Below are the code and all the weights of a small trained network. Each question names an input and a target symbol and asks about switching units off, where a switched-off unit gives its printed mean instead of its output.

import numpy as np


def w(rows, s, z=0):
    codes = np.array(rows[::2]) - 128.0
    scale = np.full(codes.shape[1], s)
    scale[-1] = z or s
    return codes * scale


def norm(h):
    return h / np.sqrt((h * h).mean(-1, keepdims=True) + 1e-5)


def f(y):
    return np.maximum(y, 0)


def softmax(a):
    e = np.exp(a - a.max(-1, keepdims=True))
    return e / e.sum(-1, keepdims=True)


def log_softmax(a):
    a = a - a.max(-1, keepdims=True)
    return a - np.log(np.exp(a).sum(-1, keepdims=True))


def net(x, mask):
    ids = ['δθλμξπτ'.index(c) for c in x.split()]
    T = len(ids)
    res = E[ids] + P[:T]
    r = norm(res)
    for j in range(2):
        rows = slice(2 * j, 2 * j + 2)
        q, k, v = (r @ M[0][rows].T for M in (Q, K, V))
        z = softmax(np.where(np.tri(T) > 0, q @ k.T / 2**0.5, -1e9)) @ v
        o = O[0][rows]
        res = res + np.where(mask[j], z, o[:, -1]) @ o[:, :-1]
    y = f(norm(res) @ A[0][:, :-1].T + A[0][:, -1])
    res = res + np.where(mask[2:18], y, B[0][:, -1]) @ B[0][:, :-1]
    return log_softmax(norm(res)[-1] @ U[:, :-1].T + U[:, -1])


Q, K, V, O, A, B = {}, {}, {}, {}, {}, {}
E = w([
[78,103,181,143,84,209,129,121,60,169,73],'δ',
[231,216,112,121,148,164,60,146,107,78,71],'θ',
[37,132,125,203,176,98,47,149,84,128,172],'λ',
[178,36,148,219,113,136,113,98,128,169,149],'μ',
[81,53,70,170,253,119,195,62,130,119,89],'ξ',
[71,120,207,120,67,59,137,228,151,153,122],'π',
[84,131,214,85,150,98,130,14,140,142,90],'τ',
],0.018)
P = w([
[42,101,195,229,99,58,163,98,103,148,51],'0',
[159,132,210,145,146,75,157,162,93,170,123],'1',
[156,108,162,85,147,124,115,160,131,186,145],'2',
[144,90,107,54,101,118,88,134,116,178,143],'3',
[173,143,132,121,77,99,144,80,87,138,219],'4',
[161,144,164,141,93,140,164,63,124,74,249],'5',
[127,84,144,75,113,202,97,89,153,63,215],'6',
],0.016)
Q[0] = w([
[122,190,144,161,83,178,206,81,123,78,236],'h1',
[91,95,166,113,148,244,70,160,248,55,139],'h1',
[113,38,179,116,143,104,126,89,83,138,195],'h2',
[119,148,96,109,174,123,158,157,111,104,98],'h2',
],0.013)
K[0] = w([
[163,120,166,58,217,164,132,179,134,205,197],'h1',
[98,89,10,35,93,151,62,125,187,183,134],'h1',
[194,208,103,92,118,160,104,135,107,89,126],'h2',
[113,102,164,170,91,116,103,140,129,157,127],'h2',
],0.014)
V[0] = w([
[122,211,132,95,116,156,90,215,94,97,2],'h1',
[104,73,94,80,135,162,246,118,112,67,73],'h1',
[77,62,111,134,132,117,137,173,77,153,211],'h2',
[188,52,188,92,93,79,152,105,192,158,180],'h2',
],0.0098)
O[0] = w([
[30,109,87,212,79,193,209,173,157,2,76,13],'h1',
[184,78,245,117,103,72,189,142,25,19,178,2],'h1',
[52,27,170,184,161,135,125,164,163,144,210,73],'h2',
[126,72,152,119,53,70,79,76,195,120,131,164],'h2',
],0.0098,0.0039)
A[0] = w([
[114,168,74,119,102,154,149,151,110,66,98,96],'n1',
[96,127,158,115,86,148,127,190,191,119,166,111],'n2',
[98,119,107,152,174,64,168,120,190,103,99,115],'n3',
[78,111,102,153,103,201,155,126,147,132,86,4],'n4',
[88,116,94,186,159,133,73,175,102,95,226,117],'n5',
[47,125,177,93,138,90,156,111,134,109,146,128],'n6',
[120,90,67,104,158,142,124,118,190,123,163,117],'n7',
[100,172,169,103,87,174,103,151,137,142,164,127],'n8',
[186,182,121,58,96,145,140,128,102,46,155,62],'n9',
[138,107,131,95,140,152,96,105,101,165,148,137],'n10',
[180,41,134,189,87,151,127,130,165,110,99,69],'n11',
[155,127,114,109,90,130,153,136,81,1,139,74],'n12',
[138,106,156,93,98,138,130,112,114,109,170,151],'n13',
[118,178,80,116,104,160,142,136,179,144,59,73],'n14',
[117,96,152,90,70,144,152,78,185,96,115,104],'n15',
[169,186,87,109,135,175,133,105,128,107,95,148],'n16',
],0.018,0.016)
B[0] = w([
[155,75,171,138,86,72,127,48,135,119,104,192],'n1',
[131,94,62,110,64,127,157,97,109,178,176,160],'n2',
[180,126,73,68,192,143,184,183,88,171,164,168],'n3',
[140,207,89,128,114,181,240,108,87,112,86,165],'n4',
[126,144,58,142,137,184,55,70,177,186,133,192],'n5',
[110,180,97,65,110,130,75,155,163,116,108,183],'n6',
[174,122,98,115,133,115,192,100,87,122,195,178],'n7',
[127,98,96,157,69,86,175,78,132,53,138,166],'n8',
[169,37,31,139,207,118,125,203,124,98,123,162],'n9',
[92,186,113,164,104,165,200,131,125,45,95,248],'n10',
[177,65,155,181,82,109,89,24,125,101,135,165],'n11',
[70,220,103,62,68,141,182,144,148,206,255,166],'n12',
[89,154,36,160,128,179,132,92,152,161,141,193],'n13',
[126,127,123,171,175,189,58,139,68,179,172,189],'n14',
[190,173,139,82,77,124,101,77,141,112,125,166],'n15',
[96,85,177,133,86,88,89,149,205,98,143,229],'n16',
],0.013,0.012)
U = w([
[67,124,161,87,44,66,133,144,170,184,222,17],'δ',
[61,186,158,173,78,180,165,90,95,135,129,59],'θ',
[66,167,133,144,155,171,3,128,121,187,169,181],'λ',
[183,245,170,73,110,108,59,61,132,144,114,48],'μ',
[176,139,126,87,173,121,135,88,42,173,176,255],'ξ',
[148,63,190,173,117,91,55,24,95,137,161,177],'π',
[134,137,128,167,136,99,102,151,200,76,114,114],'τ',
],0.0058,0.0015)

Each question gives the input, a string of symbols that net reads in full, and the target symbol t.
The units are the heads (2 rows each of Q, K, V and O) and the neurons (one row each of A and B). Each row of codes is followed by its name. A weight is (code - 128) times the scale printed after its matrix; where a second scale follows, it is the last column's (O, A, B and U).
mask holds one flag per unit, heads first, then neurons. A switched-off unit (its flag False) gives its mean, the last column of its rows in O or B, instead of its output. The means were averaged over made-up inputs and are rounded, as every weight is.
A unit's drop is (log p(t) with every unit on - log p(t) with that unit switched off) / (log p(t) with every unit on - log p(t) with every unit switched off).
The circuit of an input: a set's keep is (log p(t) with only the set's units on - log p(t) with every unit switched off) / (log p(t) with every unit on - log p(t) with every unit switched off). Starting from the 12 units with the biggest drops (on a tie, the unit counted first), units are removed one at a time, each time the one whose removal leaves the highest keep (on an exact tie, the one counted first), for as long as the keep stays at least 0.8.
circuit, biggest first: the units of the circuit, biggest drop first
most important unit: the unit with the biggest drop
top k neurons: the k neurons with the biggest drops, biggest first
heads that matter: for each layer, one digit per head in row order, 1 if its drop is at least 0.15 and else 0, layers parted by /
input θ λ ξ μ ξ λ, target ξ: circuit, biggest first : (h1, h2)
input λ ξ π δ, target θ: heads that matter : 00
input θ π τ ξ μ τ ξ, target ξ: circuit, biggest first : (h1, h2)
input θ ξ θ ξ π λ μ, target ξ: circuit, biggest first : (h1, n9, h2)
input λ ξ θ δ θ θ μ, target δ: circuit, biggest first : (n12, h1)
input μ ξ μ θ λ λ, target μ: circuit, biggest first : (h1, h2, n14)
input θ δ δ ξ, target θ: heads that matter : 11
input ξ θ μ, target ξ: circuit, biggest first : (h1, h2, n9)
input θ ξ π θ λ θ, target π: heads that matter : 10
input π θ π, target π: top 2 neurons : (n1, n14)
input θ λ δ ξ ξ τ, target δ: heads that matter : 11
input μ τ π μ θ δ, target π: most important unit : h2
input θ δ θ, target θ: heads that matter : 10
input π λ π μ θ, target λ: circuit, biggest first : (h1, n14)
input τ θ ξ ξ δ δ, target ξ: circuit, biggest first : (h1, n9)
input μ π λ θ δ, target π: top 3 neurons : (n1, n16, n14)
input λ θ δ τ μ λ μ, target τ: heads that matter : 01
input μ λ θ μ ξ, target λ: circuit, biggest first : (h1, n14)
input π ξ ξ μ θ μ δ, target μ: circuit, biggest first : (h1, h2)
input μ θ λ μ θ τ τ, target μ: heads that matter : 11
input λ μ ξ τ θ λ δ, target τ: top 2 neurons : (n9, n16)
input τ τ θ τ, target τ: most important unit : h2
input λ ξ δ τ λ μ θ, target τ: heads that matter : 00
input τ δ θ, target τ: heads that matter : 00
input θ μ λ τ ξ ξ, target λ: top neuron : (n14)
input θ δ ξ μ ξ, target δ: top 2 neurons : (n12, n16)
